Below are the code and all the weights of a small trained network. Each question names an input and a target symbol and asks about switching units off, where a switched-off unit gives its printed mean instead of its output.

import numpy as np


def w(rows, s, z=0):
    codes = np.array(rows[::2]) - 128.0
    scale = np.full(codes.shape[1], s)
    scale[-1] = z or s
    return codes * scale


def f(y):
    return np.maximum(y, 0)


def softmax(a):
    e = np.exp(a - a.max(-1, keepdims=True))
    return e / e.sum(-1, keepdims=True)


def log_softmax(a):
    a = a - a.max(-1, keepdims=True)
    return a - np.log(np.exp(a).sum(-1, keepdims=True))


def net(x, mask):
    ids = ['ΓΘΣαεμξτω'.index(c) for c in x.split()]
    T = len(ids)
    res = E[ids] + P[:T]
    r = res
    for j in range(2):
        rows = slice(2 * j, 2 * j + 2)
        q, k, v = (r @ M[0][rows].T for M in (Q, K, V))
        z = softmax(np.where(np.tri(T) > 0, q @ k.T / 2**0.5, -1e9)) @ v
        o = O[0][rows]
        res = res + np.where(mask[j], z, o[:, -1]) @ o[:, :-1]
    y = f(res @ A[0][:, :-1].T + A[0][:, -1])
    res = res + np.where(mask[2:26], y, B[0][:, -1]) @ B[0][:, :-1]
    return log_softmax(res[-1] @ U[:, :-1].T + U[:, -1])


Q, K, V, O, A, B = {}, {}, {}, {}, {}, {}
E = w([
[110,148,254,83],'Γ',
[179,198,145,186],'Θ',
[162,147,148,53],'Σ',
[77,160,200,109],'α',
[138,118,87,79],'ε',
[72,217,174,217],'μ',
[78,102,122,109],'ξ',
[155,163,61,137],'τ',
[166,199,71,146],'ω',
],0.018)
P = w([
[200,46,37,155],'0',
[150,61,56,120],'1',
[120,87,53,110],'2',
[108,120,50,86],'3',
[95,149,36,68],'4',
[76,178,38,49],'5',
[63,204,29,33],'6',
[73,220,18,31],'7',
[127,168,3,55],'8',
],0.0072)
Q[0] = w([
[53,155,183,2],'head 1',
[170,231,105,98],'head 1',
[119,199,207,58],'head 2',
[4,99,104,6],'head 2',
],0.012)
K[0] = w([
[55,150,67,59],'head 1',
[52,202,169,102],'head 1',
[64,248,102,92],'head 2',
[87,101,30,84],'head 2',
],0.013)
V[0] = w([
[144,58,80,78],'head 1',
[186,123,211,93],'head 1',
[183,232,39,163],'head 2',
[224,184,2,112],'head 2',
],0.0072)
O[0] = w([
[122,93,116,75,137],'head 1',
[249,149,137,147,153],'head 1',
[167,105,154,219,210],'head 2',
[198,19,137,129,255],'head 2',
],0.013,0.0033)
A[0] = w([
[79,157,86,226,63],'neuron 1',
[83,167,196,91,134],'neuron 2',
[92,108,208,148,113],'neuron 3',
[172,125,171,79,107],'neuron 4',
[113,178,155,160,178],'neuron 5',
[169,141,89,178,153],'neuron 6',
[165,111,75,127,188],'neuron 7',
[107,162,105,205,60],'neuron 8',
[205,147,195,106,50],'neuron 9',
[102,170,83,156,135],'neuron 10',
[5,75,143,97,255],'neuron 11',
[136,63,161,122,115],'neuron 12',
[160,130,111,143,68],'neuron 13',
[88,164,118,83,122],'neuron 14',
[154,132,87,145,140],'neuron 15',
[141,158,150,149,176],'neuron 16',
[195,97,125,165,118],'neuron 17',
[33,100,122,143,173],'neuron 18',
[71,118,191,145,192],'neuron 19',
[82,113,155,162,95],'neuron 20',
[166,106,179,163,71],'neuron 21',
[148,150,139,82,28],'neuron 22',
[174,159,96,97,194],'neuron 23',
[141,106,90,134,5],'neuron 24',
],0.012,0.0047)
B[0] = w([
[21,143,142,40,172],'neuron 1',
[131,106,147,137,220],'neuron 2',
[199,75,42,132,185],'neuron 3',
[68,119,92,116,213],'neuron 4',
[236,106,97,143,196],'neuron 5',
[100,108,114,78,193],'neuron 6',
[148,125,187,160,208],'neuron 7',
[81,143,144,102,168],'neuron 8',
[74,190,125,115,219],'neuron 9',
[214,53,86,75,181],'neuron 10',
[151,129,182,165,255],'neuron 11',
[110,135,69,128,221],'neuron 12',
[141,139,125,112,153],'neuron 13',
[116,89,150,204,204],'neuron 14',
[174,119,120,65,169],'neuron 15',
[166,161,140,120,177],'neuron 16',
[73,166,131,121,232],'neuron 17',
[78,112,199,127,192],'neuron 18',
[230,108,77,140,203],'neuron 19',
[70,106,77,118,148],'neuron 20',
[68,187,77,133,197],'neuron 21',
[1,130,126,151,156],'neuron 22',
[101,154,141,188,213],'neuron 23',
[176,80,149,71,141],'neuron 24',
],0.0074,0.0089)
U = w([
[53,178,152,186,124],'Γ',
[113,121,128,149,61],'Θ',
[45,113,123,1,134],'Σ',
[177,122,153,211,254],'α',
[182,22,120,62,41],'ε',
[222,144,113,141,128],'μ',
[96,53,180,168,121],'ξ',
[143,77,73,177,98],'τ',
[86,100,65,235,76],'ω',
],0.0099,0.0047)

Each question gives the input, a string of symbols that net reads in full, and the target symbol t.
The units are the heads (2 rows each of Q, K, V and O) and the neurons (one row each of A and B). Each row of codes is followed by its name. A weight is (code - 128) times the scale printed after its matrix; where a second scale follows, it is the last column's (O, A, B and U).
mask holds one flag per unit, heads first, then neurons. A switched-off unit (its flag False) gives its mean, the last column of its rows in O or B, instead of its output. The means were averaged over made-up inputs and are rounded, as every weight is.
A unit's drop is (log p(t) with every unit on - log p(t) with that unit switched off) / (log p(t) with every unit on - log p(t) with every unit switched off).
The circuit of an input: a set's keep is (log p(t) with only the set's units on - log p(t) with every unit switched off) / (log p(t) with every unit on - log p(t) with every unit switched off). Starting from the 12 units with the biggest drops (on a tie, the unit counted first), units are removed one at a time, each time the one whose removal leaves the highest keep (on an exact tie, the one counted first), for as long as the keep stays at least 0.8.
units of the circuit, in order: the units of the circuit, biggest drop first
unit that matters most: the unit with the biggest drop
top k neurons: the k neurons with the biggest drops, biggest first
drop when u is switched off: that unit's drop, to one decimal
input Γ Σ Σ Σ Γ ξ Γ Σ Θ, target μ: units of the circuit, in order	(head 1; neuron 10; head 2)
input Γ Γ Θ Γ ξ Γ μ, target Σ: units of the circuit, in order	(neuron 1; head 2; neuron 10)
input μ α Γ Γ ω Γ ε, target ε: units of the circuit, in order	(head 2)
input Σ Γ τ Γ, target τ: units of the circuit, in order	(head 2; neuron 3; neuron 12; neuron 21)
input Σ Γ Θ μ Σ ξ ξ Θ, target Σ: top 2 neurons	(neuron 1; neuron 8)
input Γ Γ Γ ξ ω Σ ω Σ α, target ω: units of the circuit, in order	(head 2; neuron 21; neuron 12; neuron 17)
input Γ Γ τ Σ τ, target μ: units of the circuit, in order	(head 1; neuron 15)
input ξ α Γ Γ α Σ Θ ε Γ, target ε: top 2 neurons	(neuron 3; neuron 23)
input Σ Σ Σ Θ Σ Γ Γ Θ, target μ: top 2 neurons	(neuron 5; neuron 10)
input ξ Σ Σ ω ω Θ Γ, target ω: top 3 neurons	(neuron 21; neuron 3; neuron 12)
input τ Σ Σ ε, target ε: top 2 neurons	(neuron 24; neuron 9)
input τ Γ τ Γ ω, target μ: top 2 neurons	(neuron 10; neuron 15)
input Γ ω Σ, target Σ: top 2 neurons	(neuron 17; neuron 9)
input Γ Σ Γ, target Σ: units of the circuit, in order	(head 2)
input ξ Γ Γ Γ ω, target μ: top 2 neurons	(neuron 10; neuron 5)
input ω μ Σ μ τ Γ, target τ: top 2 neurons	(neuron 3; neuron 19)
input Γ ξ Γ Θ μ τ ω, target Σ: drop when neuron 8 is switched off	0.2
input α Σ Σ, target Σ: drop when neuron 15 is switched off	0.0
input Γ ε Γ, target ε: drop when neuron 18 is switched off	0.0
input Γ α Γ Γ Γ, target Γ: unit that matters most	neuron 22
